Questions about the grid below. Rows and columns are numbered from 0.
1) The entry in the bottom-left corner?
2) The entry at row 2, column 0?
3) The entry in row 1 and column 1?
4) The top-right entry?
5) The top-left entry?
6) The entry at row 1, column 0?
7) The entry directly below the largest entry?
8) The bottom-right entry?
120,148,132,127,126,132,137,132,146,122,134
146,126,130,134,119,119,129,138,118,133,128
126,122,138,134,125,116,113,128,126,156,113
121,132,124,139,125,108,123,127,122,126,143
122,120,150,136,114,137,145,122,123,120,130
121,137,113,139,134,127,150,138,146,134,112
1) 121
2) 126
3) 126
4) 134
5) 120
6) 146
7) 126
8) 112

[[138 129 133 129 119 126 128 128 116 127 128 126 134 128 129]
 [135 128 128 126 117 129 121 128 124 129 130 128 128 126 129]
 [130 127 130 129 124 129 139 131 125 128 123 127 130 128 127]
 [126 128 131 129 133 129 135 126 138 129 121 127 128 130 127]
 [121 127 127 130 126 128 127 128 113 128 130 125 133 126 124]
 [123 126 126 129 127 128 148 132 124 128 137 128 127 130 129]
 [124 129 131 128 125 130 125 125 124 128 131 129 129 129 130]
 [130 126 133 129 131 127 130 128 125 127 124 126 130 128 127]
 [121 126 129 129 124 130 122 125 126 127 129 129 129 129 128]
 [136 127 127 127 125 125 132 127 136 128 129 127 129 124 129]
 [133 127 128 127 123 129 129 128 133 127 132 127 126 129 129]
 [115 129 134 127 122 129 146 128 122 128 127 129 132 129 126]
 [119 128 124 128 120 124 138 126 126 128 131 132 128 127 127]
 [121 128 130 130 125 125 125 124 150 127 125 127 126 128 128]
 [117 126 132 126 116 129 133 128 142 128 136 129 126 129 128]
 [132 129 128 130 132 131 121 126 115 128 128 125 122 128 125]]
Indices start at 0.
The bottom-left entry: 132
The entry at row 2, column 0? 130
The bottom entry of the column that holds the largest entry -> 115
The entry at row 1, column 0: 135
The top entry of the column that holds the largest entry: 116
The entry directly below the largest entry is 142
The entry in row 0 and column 2? 133
The entry in the bottom-right corner is 125
The entry in the top-right corner -> 129
The entry just right of the smallest entry? 128
The entry at row 1, column 1? 128
The entry in row 0 and column 1? 129
The entry directly below the smallest entry? 124
The entry in the top-left corner: 138
The maximum? 150
